Below are the code and all the weights of a small trained network. Each question names an input and a target symbol and asks about switching units off, where a switched-off unit gives its printed mean instead of its output.

import numpy as np


def w(rows, s, z=0):
    codes = np.array(rows[::2]) - 128.0
    scale = np.full(codes.shape[1], s)
    scale[-1] = z or s
    return codes * scale


def norm(h):
    return h / np.sqrt((h * h).mean(-1, keepdims=True) + 1e-5)


def f(y):
    return y / 2 * (1 + np.tanh(0.7978845608 * (y + 0.044715 * y**3)))


def softmax(a):
    e = np.exp(a - a.max(-1, keepdims=True))
    return e / e.sum(-1, keepdims=True)


def log_softmax(a):
    a = a - a.max(-1, keepdims=True)
    return a - np.log(np.exp(a).sum(-1, keepdims=True))


def net(x, mask):
    ids = ['αδεζλξπστ'.index(c) for c in x.split()]
    T = len(ids)
    res = E[ids] + P[:T]
    u = 0
    for l in range(2):
        r = norm(res)
        for j in range(2):
            rows = slice(2 * j, 2 * j + 2)
            q, k, v = (r @ M[l][rows].T for M in (Q, K, V))
            z = softmax(np.where(np.tri(T) > 0, q @ k.T / 2**0.5, -1e9)) @ v
            o = O[l][rows]
            res = res + np.where(mask[u + j], z, o[:, -1]) @ o[:, :-1]
        u += 2
        y = f(norm(res) @ A[l][:, :-1].T + A[l][:, -1])
        res = res + np.where(mask[u : u + 12], y, B[l][:, -1]) @ B[l][:, :-1]
        u += 12
    return log_softmax(norm(res)[-1] @ U[:, :-1].T + U[:, -1])


Q, K, V, O, A, B = {}, {}, {}, {}, {}, {}
E = w([
[166,91,234],'α',
[164,31,64],'δ',
[151,82,241],'ε',
[145,66,233],'ζ',
[103,142,45],'λ',
[63,235,82],'ξ',
[75,134,124],'π',
[237,159,163],'σ',
[160,254,31],'τ',
],0.012)
P = w([
[1,198,146],'0',
[41,227,141],'1',
[82,182,129],'2',
[103,163,111],'3',
[130,163,106],'4',
[134,152,101],'5',
[146,154,102],'6',
[125,108,111],'7',
],0.0046)
Q[0] = w([
[253,179,111],'0.h0',
[17,55,73],'0.h0',
[98,157,150],'0.h1',
[2,69,110],'0.h1',
],0.0063)
K[0] = w([
[102,146,149],'0.h0',
[245,155,161],'0.h0',
[158,101,89],'0.h1',
[146,117,193],'0.h1',
],0.012)
V[0] = w([
[140,173,156],'0.h0',
[244,245,58],'0.h0',
[195,187,253],'0.h1',
[248,26,228],'0.h1',
],0.0046)
O[0] = w([
[62,254,73,172],'0.h0',
[129,79,146,2],'0.h0',
[118,91,139,247],'0.h1',
[247,244,192,62],'0.h1',
],0.0057,0.0014)
A[0] = w([
[148,102,254,164],'0.n0',
[140,33,161,116],'0.n1',
[178,26,173,143],'0.n2',
[208,182,123,127],'0.n3',
[23,122,223,252],'0.n4',
[99,168,153,99],'0.n5',
[215,164,89,57],'0.n6',
[181,153,142,107],'0.n7',
[148,173,95,90],'0.n8',
[147,55,208,212],'0.n9',
[244,61,215,119],'0.n10',
[172,178,48,123],'0.n11',
],0.0081,0.0027)
B[0] = w([
[94,143,35,253],'0.n0',
[102,167,125,173],'0.n1',
[79,206,164,204],'0.n2',
[45,102,164,139],'0.n3',
[177,100,2,247],'0.n4',
[148,136,131,139],'0.n5',
[102,67,135,125],'0.n6',
[78,87,150,132],'0.n7',
[126,129,150,130],'0.n8',
[123,204,65,233],'0.n9',
[56,198,131,247],'0.n10',
[181,101,178,154],'0.n11',
],0.0056,0.006)
Q[1] = w([
[145,148,97],'1.h0',
[172,2,130],'1.h0',
[81,254,5],'1.h1',
[112,101,99],'1.h1',
],0.0092)
K[1] = w([
[214,107,119],'1.h0',
[127,192,2],'1.h0',
[226,168,53],'1.h1',
[157,155,145],'1.h1',
],0.0099)
V[1] = w([
[32,143,152],'1.h0',
[73,176,223],'1.h0',
[194,254,119],'1.h1',
[45,200,158],'1.h1',
],0.0091)
O[1] = w([
[95,119,237,200],'1.h0',
[1,106,138,112],'1.h0',
[111,15,168,253],'1.h1',
[178,110,156,231],'1.h1',
],0.0082,0.0055)
A[1] = w([
[63,139,156,47],'1.n0',
[169,133,72,174],'1.n1',
[120,236,207,89],'1.n2',
[128,204,69,77],'1.n3',
[167,155,180,21],'1.n4',
[82,192,148,106],'1.n5',
[254,116,149,104],'1.n6',
[84,174,105,85],'1.n7',
[128,158,62,70],'1.n8',
[113,94,151,252],'1.n9',
[216,105,206,176],'1.n10',
[126,136,237,159],'1.n11',
],0.0097,0.0023)
B[1] = w([
[115,79,94,207],'1.n0',
[134,71,210,192],'1.n1',
[167,176,243,201],'1.n2',
[178,23,150,254],'1.n3',
[133,54,125,93],'1.n4',
[143,144,104,235],'1.n5',
[104,201,134,175],'1.n6',
[151,158,171,222],'1.n7',
[94,114,148,195],'1.n8',
[224,162,89,202],'1.n9',
[146,70,226,160],'1.n10',
[206,212,253,197],'1.n11',
],0.0048,0.0032)
U = w([
[115,122,214,70],'α',
[255,201,49,45],'δ',
[128,132,195,1],'ε',
[162,168,230,226],'ζ',
[101,94,53,167],'λ',
[66,76,64,219],'ξ',
[100,94,68,113],'π',
[59,116,222,121],'σ',
[68,15,99,55],'τ',
],0.0088,0.005)

Each question gives the input, a string of symbols that net reads in full, and the target symbol t.
The units are the heads (2 rows each of Q, K, V and O) and the neurons (one row each of A and B). Each row of codes is followed by its name. A weight is (code - 128) times the scale printed after its matrix; where a second scale follows, it is the last column's (O, A, B and U).
mask holds one flag per unit, layer by layer, with each layer's heads first. A switched-off unit (its flag False) gives its mean, the last column of its rows in O or B, instead of its output. The means were averaged over made-up inputs and are rounded, as every weight is.
A unit's drop is (log p(t) with every unit on - log p(t) with that unit switched off) / (log p(t) with every unit on - log p(t) with every unit switched off).
The circuit of an input: a set's keep is (log p(t) with only the set's units on - log p(t) with every unit switched off) / (log p(t) with every unit on - log p(t) with every unit switched off). Starting from the 12 units with the biggest drops (on a tie, the unit counted first), units are removed one at a time, each time the one whose removal leaves the highest keep (on an exact tie, the one counted first), for as long as the keep stays at least 0.8.
units of the circuit, in order: the units of the circuit, biggest drop first
top k neurons: the k neurons with the biggest drops, biggest first
k most important neurons of layer l: the k neurons of layer l with the biggest drops, biggest first
which heads matter: for each layer, one digit per head in row order, 1 if its drop is at least 0.15 and else 0, layers parted by /
input ε λ λ δ ζ, target δ: top neuron : 0.n9
input ζ ξ ζ ξ δ ξ, target δ: top 2 neurons : 0.n0, 0.n10
input ε δ λ, target δ: which heads matter : 00 / 10
input α δ ξ, target δ: which heads matter : 00 / 10
input δ ζ α π δ λ, target δ: 2 most important neurons of layer 0 : 0.n10, 0.n0
input ζ ζ π, target ζ: which heads matter : 11 / 00
input ζ τ ζ δ ε, target δ: units of the circuit, in order : 0.n0, 0.n9, 0.n4
input ξ π ζ ζ ξ δ α, target δ: top 3 neurons : 0.n0, 0.n4, 0.n9
input τ π σ δ α ξ, target σ: top 2 neurons : 0.n4, 0.n0
input ζ λ ε α δ δ α, target δ: units of the circuit, in order : 0.n0, 0.n9, 1.h0
input α ζ τ, target ζ: units of the circuit, in order : 0.n4, 0.n0, 0.n11
input ζ τ λ δ α σ, target σ: top 3 neurons : 0.n4, 0.n3, 0.n10
input ξ ζ λ α σ, target σ: top 2 neurons : 0.n4, 0.n10
input τ ζ δ, target ζ: top 4 neurons : 0.n4, 0.n0, 1.n10, 1.n6
input α ζ δ, target ζ: which heads matter : 01 / 00
input τ ζ δ δ, target δ: top 3 neurons : 0.n10, 1.n6, 0.n3
input ε ζ π, target ζ: top 4 neurons : 0.n0, 0.n9, 1.n11, 1.n9
input σ ζ ζ ε ξ, target σ: which heads matter : 00 / 10
input ε ξ ζ ξ ε, target ξ: 3 most important neurons of layer 0 : 0.n0, 0.n4, 0.n9
input λ δ ε, target δ: 2 most important neurons of layer 0 : 0.n10, 0.n0
input α ζ λ, target ζ: top 2 neurons : 0.n4, 0.n0
input α α ζ ζ ζ ξ, target ζ: top 2 neurons : 0.n0, 1.n11
input ζ λ ζ ζ ξ, target ζ: top 2 neurons : 0.n0, 0.n4
input ε ζ λ ξ ζ, target ξ: top 3 neurons : 0.n0, 0.n4, 0.n9
input ζ ξ α, target ξ: top 2 neurons : 0.n0, 0.n4
input ξ ξ ε, target ξ: 2 most important neurons of layer 0 : 0.n4, 0.n0
input λ ζ ζ ε α ξ ζ τ, target ζ: 3 most important neurons of layer 0 : 0.n0, 0.n4, 0.n11
input ξ ζ λ, target ζ: most important neuron of layer 1 : 1.n1
